[[ 12  -4  -1  -7  29 -17  -4]
 [  9  -2 -13 -25  36 -14   8]
 [ 14   6  -8  -8  23 -22   5]
 [ 13  -5  -5   9  15 -17 -14]
 [  7  -7 -14 -28  37 -15   5]
 [ 12   7 -10 -11  24 -21   9]
 [ 14   4  -7  -6  23 -21   2]
 [ -3 -30  27  -8  38 -11 -20]
 [  6 -18   8 -11  36 -20 -14]
 [  2 -15 -11 -27  38 -18  -3]
 [  2 -20  30   2  35 -17 -28]
 [ 13  -3  -2   2  21 -18  -8]]
=>
[[  7  -7 -14 -28  37 -15   5]
 [  9  -2 -13 -25  36 -14   8]
 [  2 -15 -11 -27  38 -18  -3]
 [ 12   7 -10 -11  24 -21   9]
 [ 14   6  -8  -8  23 -22   5]
 [ 14   4  -7  -6  23 -21   2]
 [ 13  -5  -5   9  15 -17 -14]
 [ 13  -3  -2   2  21 -18  -8]
 [ 12  -4  -1  -7  29 -17  -4]
 [  6 -18   8 -11  36 -20 -14]
 [ -3 -30  27  -8  38 -11 -20]
 [  2 -20  30   2  35 -17 -28]]

[[ 13 -20  -8 -36  -7  -8 -23  -4 -27  16  16]
 [-12  -4 -16  -8   8  22 -11 -17  23   0  24]
 [  6  -5 -27   2   6 -26  19 -24  -5   1   1]]
=>
[[  6  -5 -27   2   6 -26  19 -24  -5   1   1]
 [-12  -4 -16  -8   8  22 -11 -17  23   0  24]
 [ 13 -20  -8 -36  -7  -8 -23  -4 -27  16  16]]

[[-35   8 -33]
 [-25  -3  -3]
 [-39   2 -19]
 [-23 -21  -6]
 [-37 -35 -26]
 [  6  10 -36]
 [ -3 -28 -32]
 [  4  15 -43]
 [-38 -12  -8]
 [-30  -2 -23]
 [ -4 -37 -27]]
=>
[[  4  15 -43]
 [  6  10 -36]
 [-35   8 -33]
 [ -3 -28 -32]
 [ -4 -37 -27]
 [-37 -35 -26]
 [-30  -2 -23]
 [-39   2 -19]
 [-38 -12  -8]
 [-23 -21  -6]
 [-25  -3  -3]]

[[ 40  -5  37   1  13  -6  20 -29 -14  24  -7  43  -6  10  -1]
 [-32 -35 -30   6  15 -32 -36  23 -44   5  28  13 -16 -21  -8]]
=>
[[-32 -35 -30   6  15 -32 -36  23 -44   5  28  13 -16 -21  -8]
 [ 40  -5  37   1  13  -6  20 -29 -14  24  -7  43  -6  10  -1]]

[[-18  31  -3  14   4]
 [ -1 -25   4  15 -12]
 [-15 -45   0 -33 -15]
 [ 14  23   6 -15  -1]]
=>
[[-18  31  -3  14   4]
 [-15 -45   0 -33 -15]
 [ -1 -25   4  15 -12]
 [ 14  23   6 -15  -1]]

[[ -1  -2   5   1   0 -16   1]
 [  0  14 -35   0   1   0   0]
 [ -1   0   4   0   0   6   0]
 [-13   3   1  -3   7  -1  10]]
=>
[[  0  14 -35   0   1   0   0]
 [-13   3   1  -3   7  -1  10]
 [ -1   0   4   0   0   6   0]
 [ -1  -2   5   1   0 -16   1]]
---
[[ 46  13 -14   2 -13]
 [ 15   4   2  10   0]
 [  3  -3   9 -20  11]]
=>
[[-13   2 -14  13  46]
 [  0  10   2   4  15]
 [ 11 -20   9  -3   3]]

[[ -1   2  -1   4]
 [ -3   0  -2  -1]
 [  1  12 -13 -20]
 [-11  -7   4  18]
 [ 22 -25 -12  -2]
 [ -2  11  15  -6]
 [-10  -1 -11   9]
 [ -2   4 -14   7]
 [-12  17   4  23]
 [  2 -11 -42   3]]
=>
[[  4  -1   2  -1]
 [ -1  -2   0  -3]
 [-20 -13  12   1]
 [ 18   4  -7 -11]
 [ -2 -12 -25  22]
 [ -6  15  11  -2]
 [  9 -11  -1 -10]
 [  7 -14   4  -2]
 [ 23   4  17 -12]
 [  3 -42 -11   2]]

[[ -7 -11 -21 -11   7  46  -5 -31]
 [ -5   2  -4   5  -5 -26  -3  17]
 [  1   4  23   7 -44  30 -26  16]
 [-12 -13 -19 -11 -43 -45 -28  22]
 [ -6   6   8   9   8  -1   1 -11]
 [ 17   9  14   8 -25  26 -12   1]
 [  1  10   5   8  13 -20  10   9]
 [ 13   5   0   4 -17  19  -2  10]
 [ 12   4  10  -1 -20  19  -9   7]
 [ -4  -2   3   5 -24  -1  -7  22]
 [  1  -6   0  -7 -10  24 -13 -14]]
=>
[[-31  -5  46   7 -11 -21 -11  -7]
 [ 17  -3 -26  -5   5  -4   2  -5]
 [ 16 -26  30 -44   7  23   4   1]
 [ 22 -28 -45 -43 -11 -19 -13 -12]
 [-11   1  -1   8   9   8   6  -6]
 [  1 -12  26 -25   8  14   9  17]
 [  9  10 -20  13   8   5  10   1]
 [ 10  -2  19 -17   4   0   5  13]
 [  7  -9  19 -20  -1  10   4  12]
 [ 22  -7  -1 -24   5   3  -2  -4]
 [-14 -13  24 -10  -7   0  -6   1]]

[[  3  10 -36  15   8   2   2   6]
 [-13 -22 -13   0  20   7  10 -13]]
=>
[[  6   2   2   8  15 -36  10   3]
 [-13  10   7  20   0 -13 -22 -13]]

[[ -2  -6  28   5  -6 -18  -1 -12   8 -14]
 [ -5  -2 -40   0   0 -33   0  -9 -25 -10]]
=>
[[-14   8 -12  -1 -18  -6   5  28  -6  -2]
 [-10 -25  -9   0 -33   0   0 -40  -2  -5]]

[[-14 -13  -4 -39  14  10]
 [  5 -20  -6  20 -36  31]
 [ -7 -19   3  -7  17 -19]
 [ -4 -22  -1  -9   0  -9]]
=>
[[ 10  14 -39  -4 -13 -14]
 [ 31 -36  20  -6 -20   5]
 [-19  17  -7   3 -19  -7]
 [ -9   0  -9  -1 -22  -4]]

[[ -3 -23  -7  43]
 [  9  -8   2  31]
 [-14   6  -8  17]
 [ -3 -18   7  24]
 [ 19  25  10   6]
 [  0   5  10  24]
 [-20   9   7 -25]]
=>
[[ 43  -7 -23  -3]
 [ 31   2  -8   9]
 [ 17  -8   6 -14]
 [ 24   7 -18  -3]
 [  6  10  25  19]
 [ 24  10   5   0]
 [-25   7   9 -20]]

[[ 18 -18 -15  12]
 [  7  34  -7 -28]
 [  1 -25  17  10]
 [-26  28  21 -18]
 [ -2  24  -2 -29]
 [-23   5  33 -28]]
=>
[[ 12 -15 -18  18]
 [-28  -7  34   7]
 [ 10  17 -25   1]
 [-18  21  28 -26]
 [-29  -2  24  -2]
 [-28  33   5 -23]]
